[[-627   24 -359 -124  701  947 -358]
 [-721   23 -177 -829  124  780  232]
 [ 948  339  676  563 -212 -480  619]
 [ 782  306  621  340 -260 -386  665]
 [ 897  326  593  653  -68 -391  463]
 [ 904  323  504  917  169 -307  224]
 [-742   12 -312 -523  432  919  -88]]	-627

[[2 7 5 5 2 4 3 2 5]
 [3 2 6 2 4 3 2 4 5]
 [6 2 5 5 7 4 3 7 4]
 [3 6 5 3 7 6 7 6 3]
 [4 2 0 8 4 5 3 5 4]
 [1 8 5 4 3 6 3 1 3]
 [7 1 7 0 3 4 7 6 6]]	2

[[73 50 21 60 37 53 44 69 49]
 [30 55 80 44 68 51 41 79 52]
 [62 39 18 48 30 41 59 12 44]
 [43 39 79 57 30 27 44 71 53]
 [63 46 46 70 56 19 42 59 59]
 [36 62 42 47 83 36 57 33 29]]	73

[[51 35 34 25 57 56]
 [52 46 71 83 35 62]
 [76 72 80 95 28 33]
 [35 65 30 18 73 37]
 [37 89 43 39 69 23]
 [53 88 36 29 67 31]
 [44 45 22  8 68 58]]	51

[[ 74 143 169  17 153 164 123 186]
 [138 165 140 124 157 132 135 157]
 [101 164 160  72 141 146 145 172]
 [ 76 162 153  62 176 144 125 175]
 [ 58 183 175  13 145 155 134 210]
 [ 68 157 188  59 143 155 127 197]
 [102 155 158 123 155 137 144 155]]	74

[[190 151 184 165 134 125 149 155 160 173 169]
 [101 168 131 130 136 169  67 181 148 152 143]
 [155 111 145 136 111 153 104 130 150 176 132]
 [173 147 157 157 126 189  84 187 165 139 194]
 [204 163 182 158 148 154 147 182 201 179 175]
 [210 211 200 223 215 232 216 207 211 219 243]
 [107 109 133 106  81 105  60 124 117 142 101]
 [136 162 155 135 167 153 168 158 186 167 138]
 [172 180 160 161 181 177 156 176 192 198 134]
 [234 178 206 214 207 211 245 183 211 162 247]
 [170 212 187 199 194 177 176 202 159 136 209]]	190
---
9545,1954,6458,9214
7944,2631,4251,8653
2213,6542,8135,6971
gives 6971

4,7,4,5,6,2
2,7,1,6,1,6
5,5,3,5,5,2
gives 2

5220,7170,2783,6348,3911,7403
4806,5936,8681,8213,6127,3691
8066,5176,6411,4647,9357,7565
gives 7565

8,4,4,2,1,1,9
3,5,5,3,2,2,2
4,8,8,2,2,5,1
gives 1

5958,5396,9361,5791,8393
5338,7040,7401,8811,5487
4539,3752,6916,5288,1393
gives 1393

984,415,566,751,204,962,373
209,799,881,901,626,472,479
374,663,464,680,549,453,167
gives 167

94,106,239,103,147,80,40
93,94,141,103,135,75,64
93,94,141,103,135,75,64
gives 64

123,130,115,125
211,153,191,44
172,158,158,157
gives 157

15,11,16,-19
18,30,-17,-36
-9,-19,3,34
gives 34
---
[[46 33 35 27 72]
 [77 11 11 26 50]
 [34 63 57 31 29]] value 46

[ 174 -506  794  757] value 174

[[4 5 5 5 4]
 [6 0 6 8 2]
 [5 5 5 5 5]] value 4

[ 384  809  137  527 -736] value 384

[[ 8 78 85 66  8 37 11]
 [11 60 59 57 28 39 11]] value 8

[9460 2350 2693 9054 7317] value 9460
---
 0.102   0.021  -0.116   0.149  -0.010  -0.122 -> 0.149, 0.102

-0.5   1.6   0.1   0.7   0.6  -0.4  -1.0 -> 1.6, 0.7

-10.0   17.9  -10.4   -8.5  -14.3    5.1    1.8 -> 17.9, 5.1

 -6.72  -11.60   -1.69  -11.73   -8.17   10.06    3.07
  2.94    6.96  -12.42    5.01   -6.84   -9.47   -2.73
  0.22   -6.71   -5.91    0.46  -17.60   13.65    0.98
-> 13.65, 10.06

 1.63  -1.81  -1.47  -1.59  -0.35 -> 1.63, -0.35

  31.9   116.1  -136.0  -120.5   -51.1   -99.9 -> 116.1, 31.9

 0.11  -0.07   0.19  -0.13   0.01   0.07 -> 0.19, 0.11

 1.1   0.0  -1.6   0.4  -1.8 -> 1.1, 0.4

 0.06   0.17  -0.12   0.02 -> 0.17, 0.06
---
[161 765 138  57]	57, 161

[[293 321 468 400]
 [ 44 520 411 752]]	400, 44

[5453 8626 1711 4748 4539]	4539, 5453

[-314  902 -444 -944  604]	604, -314

[5 7 1 5 2 3]	3, 5

[[-14  -3   3 -13 -10  29]
 [  0 -18 -24   3 -30 -20]
 [  4 -17 -16 -17 -12   5]]	29, 4
---
array([+5.17, -0.57, +4.75, -5.29, +0.40]) value +5.17, +4.75

array([+5.26, +5.94, +5.65, -2.39, +4.46]) value +5.94, +5.65

array([-0.44, +2.96, +0.45, +6.07, +2.53, -0.16]) value +6.07, +2.96

array([-2.01, -1.88, -5.32, -2.59, +1.58, -0.23]) value +1.58, -0.23

array([[-4.45, +0.18, +1.90, -3.23, +3.02, -1.55, +0.38],
       [-3.41, -2.14, -1.16, +3.39, +2.20, -2.33, +1.03]]) value +3.39, +3.02

array([-1.63, +4.35, +5.90, -0.55, -1.10, -2.55]) value +5.90, +4.35

array([-4.93, -1.42, +2.52, +0.84]) value +2.52, +0.84

array([+3.79, -0.35, +5.32, -2.37]) value +5.32, +3.79

array([+2.48, +0.82, -2.87, -5.10, +0.30]) value +2.48, +0.82
---
[[-0.07  0.12 -0.04 -0.01]
 [-0.21 -0.19 -0.21 -0.03]
 [-0.08  0.21 -0.01  0.08]] -> -0.21

[[-189.60  -57.80   81.11  -48.03   -5.02  -63.93  -64.13]
 [ 147.27  138.16 -131.01  139.57  222.82 -101.04   -3.20]
 [ -42.11  -67.27   35.49 -103.56 -194.36  104.79  123.96]] -> 147.27

[[ 0.012  0.042  0.104 -0.089  0.142  0.155]
 [-0.046 -0.057  0.062 -0.007  0.043 -0.138]
 [-0.051  0.018  0.153 -0.001  0.082 -0.023]] -> -0.046

[[-13.6  15.8  -5.9   0.0 -11.5]
 [ -8.2   0.5  -6.9   0.2  -2.5]
 [  8.4 -16.4  14.8  -7.9  21.5]] -> -8.2

[[ -79.1  -68.0  -21.6   -0.1   43.7 -196.5]
 [ 157.3    6.4  115.5 -144.8   23.2   36.9]
 [ 108.0  -35.8   95.7 -116.8  -13.9 -134.9]] -> 157.3

[[ 0.21 -0.14  0.19 -0.10 -0.01]
 [ 0.06  0.16 -0.13  0.21  0.01]
 [ 0.03 -0.07 -0.02  0.17  0.11]] -> 0.06
---
[[+4.60 -4.58 +4.60 +0.10 -1.30 -0.46]
 [-1.10 -1.82 -1.10 -2.88 +5.87 -2.13]] -> +4.60, -2.13

[-5.46 +1.45 +3.09 -0.17 +0.48 +4.26] -> -5.46, +4.26

[-1.46 -2.84 +0.96 -2.21 +4.98] -> -1.46, +4.98

[+0.34 +6.00 +1.06 +1.50 +0.11 +1.42 -1.03] -> +0.34, -1.03

[+3.75 -3.93 -4.56 -2.29 +3.11] -> +3.75, +3.11

[-1.36 +2.70 -4.78 -4.99 +4.16 +2.25 +4.80] -> -1.36, +4.80

[[-2.61 +4.60 +1.05 -0.26 +1.72]
 [+5.24 +2.65 +0.94 -0.87 -2.15]
 [-2.89 +0.06 +2.38 -0.22 +0.94]] -> -2.61, +0.94

[-0.75 +1.32 -1.23 +1.20 +5.65 +3.49 -3.94] -> -0.75, -3.94

[-0.30 -5.10 +0.02 -1.80 -1.06 -2.73 +2.12] -> -0.30, +2.12
---
array([8088, 3339, 6210, 9438, 1827]) yields 8088, 1827
array([83, 40, 61, 16, 48]) yields 83, 48
array([3, 7, 4, 2, 2]) yields 3, 2
array([606, 821, 518, 191]) yields 606, 191
array([  0,  -2, -33,  38,  28]) yields 0, 28
array([131, 227,  30, 121]) yields 131, 121
array([8, 5, 0, 3, 0]) yields 8, 0
---
array([[+1.83, -1.60, -0.38, -4.18, -3.40, +2.23],
       [-1.64, +1.91, +0.82, +3.22, +4.03, -3.35],
       [-2.91, +2.50, +0.56, +5.18, +4.23, -2.52]]) -> +0.56

array([[-3.63, +3.52, +1.24, +4.41, -2.70],
       [+4.68, +3.39, -3.93, +4.94, +1.79],
       [+0.05, -3.81, +5.23, -2.69, +2.03]]) -> +5.23

array([[-5.65, -1.22, -3.62, -0.06],
       [-2.76, +2.98, -0.63, +3.88],
       [-2.04, +4.53, +3.66, -1.72]]) -> +3.66

array([[+1.26, -1.13, +1.53, +3.19],
       [-1.45, -4.63, +0.62, +1.70],
       [-0.57, +3.15, -1.99, -1.38]]) -> -1.99

array([[+1.55, -2.35, +1.19, -0.20, -1.23, -1.37, -1.83],
       [+0.75, +2.50, +0.80, +1.35, +0.99, +0.46, +1.55],
       [+0.84, -4.99, +0.70, -1.99, +1.27, +1.56, -2.03]]) -> +0.70

array([[+1.54, -2.34, -1.31, +2.02, -0.96, +2.11],
       [+3.71, -0.50, -5.38, -0.40, +3.66, +2.94],
       [-1.73, -1.73, -0.69, -0.06, +1.76, -0.85]]) -> -0.69

array([[-0.72, -0.70, +2.26, +2.61, +0.45, -0.06],
       [-1.42, -1.57, -3.87, +0.60, +1.27, +3.29],
       [-3.00, +2.30, +0.57, +0.95, -2.44, -4.76]]) -> +0.57

array([[+0.95, +0.30, -1.75, -1.95],
       [-4.53, +1.01, -0.65, -0.53],
       [+3.12, -0.74, +0.04, +1.19]]) -> +0.04
---
(56, 9, 251, 901) -> 901, 56
((158, 214, 200, 4), (760, 186, -532, -27)) -> 4, 760
(38, 13, 83, 45) -> 45, 38
((7739, 9215, 7127, 8262, 9852, 5669, 9735), (5405, 6985, 6029, 6237, 6919, 5623, 8253), (8370, 1897, 4925, 2886, 1980, 9165, 5491)) -> 9735, 8370
(1, 38, -50, 0) -> 0, 1
(-133, -779, -152, 655, -413) -> -413, -133
